In the rows, 128 means zero.
Known rows, with every way that one mark hangs from another
(K (D (V (G L))) J): [108 103 180 109 137 186 139  78  92  56 132 127 125 151 133 131 113 131
 104 137 144 126]
(U (L (V D))): [144 114 143 142 134  94 101 207 142 197 134 149  98 106  97 160 129 124
 152 121 141 128]
(L (V D (G (K J)))): [118 102 147  89 125 208 140 103 143 191 143 128 116 123 143  85 118 200
 145 136 142 140]
(U L V): [127 100 153 148 130  56 103 170 145 173 123 119  98 114 127 190 158  94
 115 117 129 117]
(L (V D)): [145 110 117 140 138 113 155 150 138 197 150 125 101 111  96 143 110 124
 150 128 127 128]
(U L (V G)): [132  97 154 141 121 143 102 130 146 172 134 123 125 109 130 196 158  97
 107 117 136 134]
(G (K J)): [123  91 148 110 129 100 124 133 140 104 115 117  90 140 159  57 128 158
 118 140 110 113]
(J (U L) Y): [148 189  81 154 132  73  88 192 139  53 110 143 158 141 121 132 145  75
 127 131 111 130]
(Y (J U)): [142 152  91 129 114  78 146 135 137 118 103  94 140 125 180 119 124  97
 128  97  94 119]
(G (K J) (L (V D))): [110 112 167 104 130 123 148  99 144 199 126 135  84 121 136  89 116 193
 157 138 153 106]
(K (D V) (J U Y)): [107 193  79 102 152  90 138 163  81   4 118 121 164 180 140 112 118 108
 120 128 106 142]
(Y (J U) L): [138 151 117 128  93  66 150  98 138 119  87 121 147 118 181 130 123  93
 129 114 101 115]
(L (V D G)): [146 104 122 136 129 206 154 109 140 190 160 129 126 108  95 151 113 133
 146 128 138 145]
(K (D (V G)) J): [115  98 153 101 141 182 132 122  87  55 139 119 132 155 137 120 119 131
 104 131 123 141]
(U (L (V G))): [144  99 149 148 125 179 101 143 146 191 136 150 121 104  92 162 139  90
 116 124 132 118]
(U L (V D)): [128 111 152 140 132  60 100 191 138 176 134 121  99 110 135 195 152 135
 143 115 146 143]
(V D G): [158  97 126 134 126 185 139 119 134 100 158 120 130 118 121 132 116 139
 142 135 131 159]
(U L): [152  98 148 156 130  74  82 195 138 104 117 142  98 119 116 134 139  93
 118 129 120 118]
(U L (V D (G K))): [105 100 154 134 126 151  82 143 146 179 146 124 113 104 132 143 155 204
 143 121 168 145]
(Y J (L (V G))): [134  92 142 122  89 169 166  51 146 192 107 134 139 103 158 158 118  98
 120 105 117 104]
(J U Y): [151 182  52 149 135  92 142 140 137  50 128 117 160 145 115 119 126  82
 130 134  96 132]
(K (D (V G)) (J U)): [110 158 125 100 143 183 136 115  87  69 135 121 164 153 134 119 113 120
 107 133 118 154]
(D (V G)): [125  94 123 139 145 180 133 116 143  81 150 120 118 122 105 146 114 101
 109 126 114 118]
(G K): [126  89 125 154 132 101 122 133 146 112 133 114  89 119 112  65 125 159
 126 136 122 101]

Rows
[115 103 153 155 143 185 138  79  94  64 152 127 127 131  89 140 112 129
 112 130 155 110]  (K (D (V (G L))))
[128  92 149  86 124 189 123 111 140 100 138 119 118 135 166  66 123 205
 144 142 137 158]  (V D (G (K J)))
[118 158  90 120 116  57 157 106 139 189 109  73 138 120 190 176 141 100
 124  89 104 119]  (Y (J (U V)))
[144 111 146 138 126 181  99 164 142 195 147 151 125 101  98 165 132 129
 144 122 147 146]  (U (L (V D G)))
[129  98 149 144 123 194 126  69 147 112 152 129 112 112 112  81 117 207
 152 143 167 125]  (V D (G K L))
[103 109 177 120 129 122 146  87  96 178 117 133  94 131 114  72 120 183
 128 141 158  96]  (G (K D J) (L V))
[ 89 106 152 109 152  96 119 158  92  67 126 118  95 154 136  58 119 189
 115 133 133 111]  (G (K (D V) J))
[144 188 103 105 129  76  89 191 137  43  93 144 157 158 165 126 144  78
 126 133 100 144]  (K (J (U L) Y))
[115 148 126 110 122 187 127  93  86  90 127 119 160 149 139  44 121 183
 117 145 135 153]  (V (G (K D (J U))))
[108 108 151 172 133 119 146  84  95 186 137 135  95 117  69  79 114 181
 131 138 168  81]  (G (K D) (L V))
[140 129 104 144 117  94 167  98 145 130 121 157 131 129  95 153 124  77
 129 133 113  99]  (J (Y (L V)))
[130 169 113 133 113  74 106 178 144 213  90 126 134 103 160 154 136  83
 132  87 110 105]  (Y (J (U (L V))))
[110 105 150 108 148  94 134 164  83  57 129 121 102 157 139 114 116 124
 110 132 115 125]  (K (D V) J)
[126 153 123 145 125 144 103 120 142 185 129 121 155 108 123 192 158  92
 116 121 131 141]  (J (U L (V G)))
[134 100 124 126 128 167 153  93 137 167 161  97 129 119 130 187 134 142
 136 124 140 157]  (U (V D G))
[124  89 133 155 128 186 124 103  90  83 146 120 130 130  96  57 119 193
 116 141 149 129]  (V (G (K D)))
[139 187  83 106 130  95 147 146  80  18 116 120 169 176 145  98 124 109
 122 142 104 154]  (K D (J U Y))
[120 106 149 140 128 187  88 161 142 205 146 152 114  97  98 106 134 196
 154 125 167 128]  (U (L (V D (G K))))
[142 120 135 100 106  78 149 107 140  25  97 150 132 160 164 125 129  87
 120 147 101 126]  (K (J (Y L)))
[117 156 120 100 130  78 157 102 137 182 117  96 132 138 166 166 143  92
 119 124 100 140]  (K (J (U V)))
[140 204  73 142 137  95 107 203 139 143 127 153 155 125 102 160 135 112
 161 122 133 140]  (J (U (L (V D))) Y)
[118  94 175 115 126 105 130  88 149 107 106 126  86 135 154  65 124 162
 124 141 132  98]  (G (K J) L)
[137 179  74 140 108 184 170  51 145 138 125 158 187 127  93 156 120  76
 127 138 116 124]  (J U (Y (L (V G))))
[136 196  73 136 117  99 168 113 137 142 126 157 165 127  95 152 117 112
 163 137 122 132]  (J U (Y (L (V D))))
[125 183  82 138 128 144 103 128 143 115 127 122 180 133 127 195 164  84
 121 116 127 145]  (J (U L (V G)) Y)
[126 167 148 116 130  94 105 184  87 180 103 152 140 138 120 131 132 101
 123 129 127 136]  (K D (J (U (L V))))
